Below is a small trained network, with its code and all its weights. Each question gives an input and a class and asks what happens when units are switched off, that is, made to give their printed mean instead of their output.

import numpy as np


def w(rows, s, z=0):
    codes = np.array(rows[::2]) - 128.0
    scale = np.full(codes.shape[1], s)
    scale[-1] = z or s
    return codes * scale


def norm(h):
    return h / np.sqrt((h * h).mean(-1, keepdims=True) + 1e-5)


def f(y):
    return y / 2 * (1 + np.tanh(0.7978845608 * (y + 0.044715 * y**3)))


def log_softmax(a):
    a = a - a.max(-1, keepdims=True)
    return a - np.log(np.exp(a).sum(-1, keepdims=True))


def net(x, mask):
    res = np.array(x, float).reshape(1, 6) / 4 @ E
    u = 0
    for l in range(2):
        y = f(norm(res) @ A[l][:, :-1].T + A[l][:, -1])
        res = res + np.where(mask[u : u + 4], y, B[l][:, -1]) @ B[l][:, :-1]
        u += 4
    return log_softmax(norm(res)[-1] @ U[:, :-1].T + U[:, -1])


A, B = {}, {}
E = w([
[96,136,214,103,103,22,93,119,190,174],'x0',
[136,174,170,129,217,112,196,145,170,114],'x1',
[236,127,104,88,136,138,91,152,71,138],'x2',
[127,201,145,157,70,115,99,167,43,84],'x3',
[187,159,230,254,97,208,52,123,110,156],'x4',
[100,112,153,134,126,115,99,171,138,107],'x5',
],0.0077)
A[0] = w([
[114,8,114,164,149,157,164,93,175,74,249],'0.n1',
[207,98,34,152,169,144,35,170,96,83,249],'0.n2',
[180,140,253,234,128,145,132,162,126,174,125],'0.n3',
[73,150,145,185,140,144,141,135,151,72,188],'0.n4',
],0.0062,0.0021)
B[0] = w([
[111,209,87,255,147,151,127,56,145,156,216],'0.n1',
[24,123,142,201,207,50,189,66,88,143,223],'0.n2',
[116,80,53,96,127,145,215,139,169,146,254],'0.n3',
[129,173,120,98,233,11,124,171,80,55,169],'0.n4',
],0.0092,0.0051)
A[1] = w([
[106,94,236,167,113,250,167,154,117,161,8],'1.n1',
[105,200,137,131,80,75,131,146,69,118,11],'1.n2',
[149,93,252,96,72,75,119,96,161,146,95],'1.n3',
[67,57,79,176,70,140,2,73,98,179,37],'1.n4',
],0.0077,0.0012)
B[1] = w([
[40,95,75,77,111,204,105,177,182,92,165],'1.n1',
[180,183,76,213,79,193,114,195,181,169,193],'1.n2',
[73,174,205,249,116,117,63,70,39,101,192],'1.n3',
[192,119,95,144,111,90,169,160,150,163,252],'1.n4',
],0.012,0.0043)
U = w([
[48,173,150,196,193,145,74,6,8,85,194],'0',
[164,127,98,181,233,73,114,151,117,152,169],'1',
[253,95,102,185,173,55,186,180,191,126,129],'2',
[137,144,119,132,143,111,216,131,131,161,129],'3',
[149,225,74,127,189,184,96,155,159,236,121],'4',
[43,72,23,17,131,201,126,209,183,120,104],'5',
[176,114,183,5,138,229,42,103,75,79,3],'6',
],0.0056,0.0047)

Each question gives the input, the list of numbers given to net, and the class t.
The units are the neurons (one row each of A and B). Each row of codes is followed by its name. A weight is (code - 128) times the scale printed after its matrix; where a second scale follows, it is the last column's (A, B and U).
mask holds one flag per neuron, layer by layer. A switched-off neuron (its flag False) gives its mean, the last column of its row in B, instead of its output. The means were averaged over made-up inputs and are rounded, as every weight is.
A unit's drop is (log p(t) with every unit on - log p(t) with that unit switched off) / (log p(t) with every unit on - log p(t) with every unit switched off).
The circuit of an input: a set's keep is (log p(t) with only the set's units on - log p(t) with every unit switched off) / (log p(t) with every unit on - log p(t) with every unit switched off). Starting from all 8 units, units are removed one at a time, each time the one whose removal leaves the highest keep (on an exact tie, the one counted first), for as long as the keep stays at least 0.8.
units of the circuit, in order: the units of the circuit, biggest drop first
unit that matters most: the unit with the biggest drop
k most important neurons: the k neurons with the biggest drops, biggest first
k most important neurons of layer l: the k neurons of layer l with the biggest drops, biggest first
drop when u is switched off: that unit's drop, to one decimal
input [-8,3,-6,-3,-7,-1], class 0: units of the circuit, in order -> (0.n1 1.n4)
input [2,3,-3,1,7,-6], class 5: units of the circuit, in order -> (1.n1 0.n1)
input [6,5,6,-6,8,-1], class 5: unit that matters most -> 0.n3
input [6,3,-2,-4,-3,5], class 0: 2 most important neurons -> (1.n3 0.n3)
input [-2,6,2,1,7,-5], class 5: 2 most important neurons -> (1.n1 0.n1)
input [7,-5,-7,1,-6,4], class 0: units of the circuit, in order -> (1.n3 0.n3)
input [-6,-3,6,-3,-5,-1], class 0: units of the circuit, in order -> (0.n2 1.n4)
input [-6,-1,5,7,8,-2], class 5: units of the circuit, in order -> (1.n1 0.n3)
input [7,0,-4,-4,8,-6], class 5: 2 most important neurons -> (0.n3 1.n1)
input [6,-1,-1,3,-5,-4], class 0: 3 most important neurons -> (1.n3 0.n1 0.n3)
input [5,-2,5,-1,2,3], class 0: 2 most important neurons -> (1.n3 0.n1)
input [3,-1,0,7,4,0], class 4: 2 most important neurons of layer 1 -> (1.n2 1.n4)
input [1,-4,-3,5,-2,4], class 4: 2 most important neurons -> (1.n2 0.n3)
input [8,-1,4,-3,-4,-1], class 0: units of the circuit, in order -> (1.n3 0.n3)
input [-6,0,4,0,1,1], class 0: unit that matters most -> 0.n2
input [2,-2,-3,8,5,5], class 4: 2 most important neurons of layer 0 -> (0.n4 0.n3)
input [-7,3,-2,-7,3,7], class 0: 2 most important neurons of layer 0 -> (0.n1 0.n4)
input [-8,1,7,6,-4,-5], class 0: 3 most important neurons -> (0.n2 1.n4 0.n3)
input [-1,-4,3,0,8,-7], class 5: units of the circuit, in order -> (1.n1 0.n1 0.n3)
input [-1,-8,3,5,-2,-5], class 2: unit that matters most -> 1.n4
input [2,-2,2,3,7,-1], class 5: units of the circuit, in order -> (1.n1 0.n3)
input [-5,-4,-6,8,3,3], class 4: 2 most important neurons -> (1.n2 1.n3)
input [4,-8,5,3,3,0], class 2: drop when 1.n4 is switched off -> 1.3
input [8,-1,2,1,4,3], class 0: drop when 0.n2 is switched off -> 0.0
input [0,-8,-4,6,7,-8], class 2: drop when 1.n4 is switched off -> 0.8
